Below is a small trained network, with its code and all its weights. Each question gives an input and a target symbol and asks what happens when units are switched off, that is, made to give their printed mean instead of their output.

import numpy as np


def w(rows, s, z=0):
    codes = np.array(rows[::2]) - 128.0
    scale = np.full(codes.shape[1], s)
    scale[-1] = z or s
    return codes * scale


def f(y):
    return y / 2 * (1 + np.tanh(0.7978845608 * (y + 0.044715 * y**3)))


def softmax(a):
    e = np.exp(a - a.max(-1, keepdims=True))
    return e / e.sum(-1, keepdims=True)


def log_softmax(a):
    a = a - a.max(-1, keepdims=True)
    return a - np.log(np.exp(a).sum(-1, keepdims=True))


def net(x, mask):
    ids = ['βεημξω'.index(c) for c in x.split()]
    T = len(ids)
    res = E[ids] + P[:T]
    r = res
    for j in range(3):
        rows = slice(4 * j, 4 * j + 4)
        q, k, v = (r @ M[0][rows].T for M in (Q, K, V))
        z = softmax(np.where(np.tri(T) > 0, q @ k.T / 4**0.5, -1e9)) @ v
        o = O[0][rows]
        res = res + np.where(mask[j], z, o[:, -1]) @ o[:, :-1]
    y = f(res @ A[0][:, :-1].T + A[0][:, -1])
    res = res + np.where(mask[3:19], y, B[0][:, -1]) @ B[0][:, :-1]
    return log_softmax(res[-1] @ U[:, :-1].T + U[:, -1])


Q, K, V, O, A, B = {}, {}, {}, {}, {}, {}
E = w([
[138,109,103,133,115,132,25],'β',
[88,115,158,78,110,121,108],'ε',
[100,183,150,84,86,131,141],'η',
[90,141,148,237,53,59,92],'μ',
[92,4,85,123,132,101,137],'ξ',
[131,149,142,125,164,69,116],'ω',
],0.025)
P = w([
[161,126,183,70,61,63,63],'0',
[222,54,229,189,75,182,150],'1',
[108,162,141,102,105,94,40],'2',
[168,73,173,199,132,186,131],'3',
[70,182,105,117,154,107,29],'4',
[127,85,151,196,195,198,141],'5',
[37,191,64,127,195,120,50],'6',
[90,97,120,218,243,198,149],'7',
[10,195,23,136,236,125,72],'8',
],0.011)
Q[0] = w([
[166,158,83,158,82,106,121],'H0',
[127,121,152,111,72,69,150],'H0',
[121,130,167,142,113,128,47],'H0',
[216,107,150,156,133,179,206],'H0',
[144,175,182,97,99,112,119],'H1',
[97,137,100,100,126,108,72],'H1',
[92,131,130,67,123,145,94],'H1',
[100,185,108,106,151,26,84],'H1',
[1,200,116,81,153,75,99],'H2',
[155,80,149,134,160,101,84],'H2',
[112,161,146,113,168,182,143],'H2',
[140,105,189,140,133,164,155],'H2',
],0.015)
K[0] = w([
[52,67,170,86,133,96,142],'H0',
[174,82,167,137,114,91,172],'H0',
[66,164,134,177,171,202,143],'H0',
[248,116,165,87,28,187,68],'H0',
[212,183,155,111,141,99,146],'H1',
[18,175,138,183,183,172,148],'H1',
[94,168,127,99,182,200,149],'H1',
[148,212,86,161,236,117,133],'H1',
[82,144,105,160,225,121,139],'H2',
[202,114,122,110,158,121,83],'H2',
[117,133,106,129,118,186,99],'H2',
[157,102,203,56,53,140,153],'H2',
],0.011)
V[0] = w([
[87,47,117,34,105,236,75],'H0',
[226,134,37,165,39,138,73],'H0',
[75,45,99,172,149,51,142],'H0',
[193,161,16,140,157,189,62],'H0',
[152,164,187,113,73,141,172],'H1',
[223,174,109,123,131,8,204],'H1',
[76,91,39,160,143,163,105],'H1',
[94,18,211,66,127,89,122],'H1',
[34,198,158,135,151,191,168],'H2',
[84,74,2,167,56,177,105],'H2',
[154,162,61,103,44,170,153],'H2',
[127,117,154,157,49,120,32],'H2',
],0.0076)
O[0] = w([
[168,76,162,95,178,215,66,146],'H0',
[114,106,103,200,45,126,75,151],'H0',
[70,185,189,198,159,197,173,157],'H0',
[154,192,137,153,93,137,15,122],'H0',
[46,122,113,141,164,146,110,96],'H1',
[132,209,113,138,206,164,44,66],'H1',
[234,124,125,113,140,148,190,139],'H1',
[215,159,104,173,114,145,111,174],'H1',
[158,87,128,113,1,139,103,79],'H2',
[67,65,171,81,81,108,123,148],'H2',
[130,146,215,50,96,180,134,94],'H2',
[121,120,96,102,159,113,253,249],'H2',
],0.0071,0.012)
A[0] = w([
[129,110,158,101,182,114,159,160],'N0',
[77,152,123,165,127,161,42,21],'N1',
[155,110,107,198,162,104,139,221],'N2',
[143,171,161,154,70,173,151,154],'N3',
[195,123,131,89,95,136,166,239],'N4',
[201,135,180,163,93,144,144,70],'N5',
[113,136,183,97,158,99,191,105],'N6',
[134,32,53,215,113,155,99,37],'N7',
[187,145,169,149,171,103,125,253],'N8',
[39,129,127,117,135,143,56,127],'N9',
[127,101,118,22,138,108,96,48],'N10',
[69,206,131,123,129,122,106,127],'N11',
[87,87,146,175,132,126,154,128],'N12',
[117,184,69,40,158,93,53,55],'N13',
[82,43,251,129,63,123,131,127],'N14',
[86,64,138,107,159,202,203,84],'N15',
],0.011,0.0038)
B[0] = w([
[77,112,102,145,88,90,160,176],'N0',
[148,169,85,164,146,33,164,152],'N1',
[96,147,163,90,84,138,121,250],'N2',
[60,209,121,90,209,70,113,149],'N3',
[122,117,40,171,253,118,81,179],'N4',
[102,164,105,111,98,55,199,151],'N5',
[101,140,80,179,90,115,42,182],'N6',
[157,219,144,73,110,104,117,254],'N7',
[112,110,79,118,42,184,151,182],'N8',
[210,115,173,116,68,160,172,175],'N9',
[131,161,166,65,148,61,135,173],'N10',
[158,72,84,218,147,141,136,199],'N11',
[145,136,169,93,122,171,68,201],'N12',
[159,169,226,143,101,164,175,205],'N13',
[139,118,133,142,178,160,123,220],'N14',
[141,123,196,155,167,145,120,219],'N15',
],0.0072,0.01)
U = w([
[72,83,66,126,68,166,144,234],'β',
[122,176,96,117,121,200,1,190],'ε',
[67,196,70,82,248,140,83,150],'η',
[125,113,155,162,167,201,91,117],'μ',
[96,186,183,80,125,153,151,4],'ξ',
[184,167,117,174,171,142,179,68],'ω',
],0.0072,0.0033)

Each question gives the input, a string of symbols that net reads in full, and the target symbol t.
The units are the heads (4 rows each of Q, K, V and O) and the neurons (one row each of A and B). Each row of codes is followed by its name. A weight is (code - 128) times the scale printed after its matrix; where a second scale follows, it is the last column's (O, A, B and U).
mask holds one flag per unit, heads first, then neurons. A switched-off unit (its flag False) gives its mean, the last column of its rows in O or B, instead of its output. The means were averaged over made-up inputs and are rounded, as every weight is.
A unit's drop is (log p(t) with every unit on - log p(t) with that unit switched off) / (log p(t) with every unit on - log p(t) with every unit switched off).
The circuit of an input: a set's keep is (log p(t) with only the set's units on - log p(t) with every unit switched off) / (log p(t) with every unit on - log p(t) with every unit switched off). Starting from the 12 units with the biggest drops (on a tie, the unit counted first), units are removed one at a time, each time the one whose removal leaves the highest keep (on an exact tie, the one counted first), for as long as the keep stays at least 0.8.
units of the circuit, in order: the units of the circuit, biggest drop first
unit that matters most: the unit with the biggest drop
top k neurons: the k neurons with the biggest drops, biggest first
which heads matter: for each layer, one digit per head in row order, 1 if its drop is at least 0.15 and else 0, layers parted by /
input β η β ω η η β η, target ε: units of the circuit, in order : (H2)
input ω β η ε ω, target ω: which heads matter : 011
input β β β η ω η μ β ω, target ω: units of the circuit, in order : (H2; N13; N11; H0)
input β β β η η β, target η: units of the circuit, in order : (H2; N13)
input ω ε ω ω, target β: top 2 neurons : (N8; N7)
input β β η ω μ β η β, target η: units of the circuit, in order : (H0; H2)
input ε ω ε, target ω: which heads matter : 011
input ω β η, target ω: which heads matter : 011
input ξ β β μ β ε η ω, target β: which heads matter : 000
input ε ξ β β β ω η μ, target ξ: units of the circuit, in order : (N2; N12; H0)
input β μ η β β, target ξ: top 2 neurons : (N13; N10)
input β β ξ, target μ: top 2 neurons : (N15; N12)
input η μ ε β β ε, target ε: which heads matter : 100
input β β β ε, target μ: which heads matter : 001
input β ω μ, target ω: which heads matter : 011
input β β η ξ β β β η μ, target β: which heads matter : 111
input β β β η, target η: units of the circuit, in order : (N3; N4; H2)
input β β η ω β, target ω: unit that matters most : H1
input β μ ε, target β: units of the circuit, in order : (H0; N7)
input ω β β ω μ, target ω: unit that matters most : N1
input β μ β ω β β β η ε, target ξ: top 3 neurons : (N10; N9; N4)
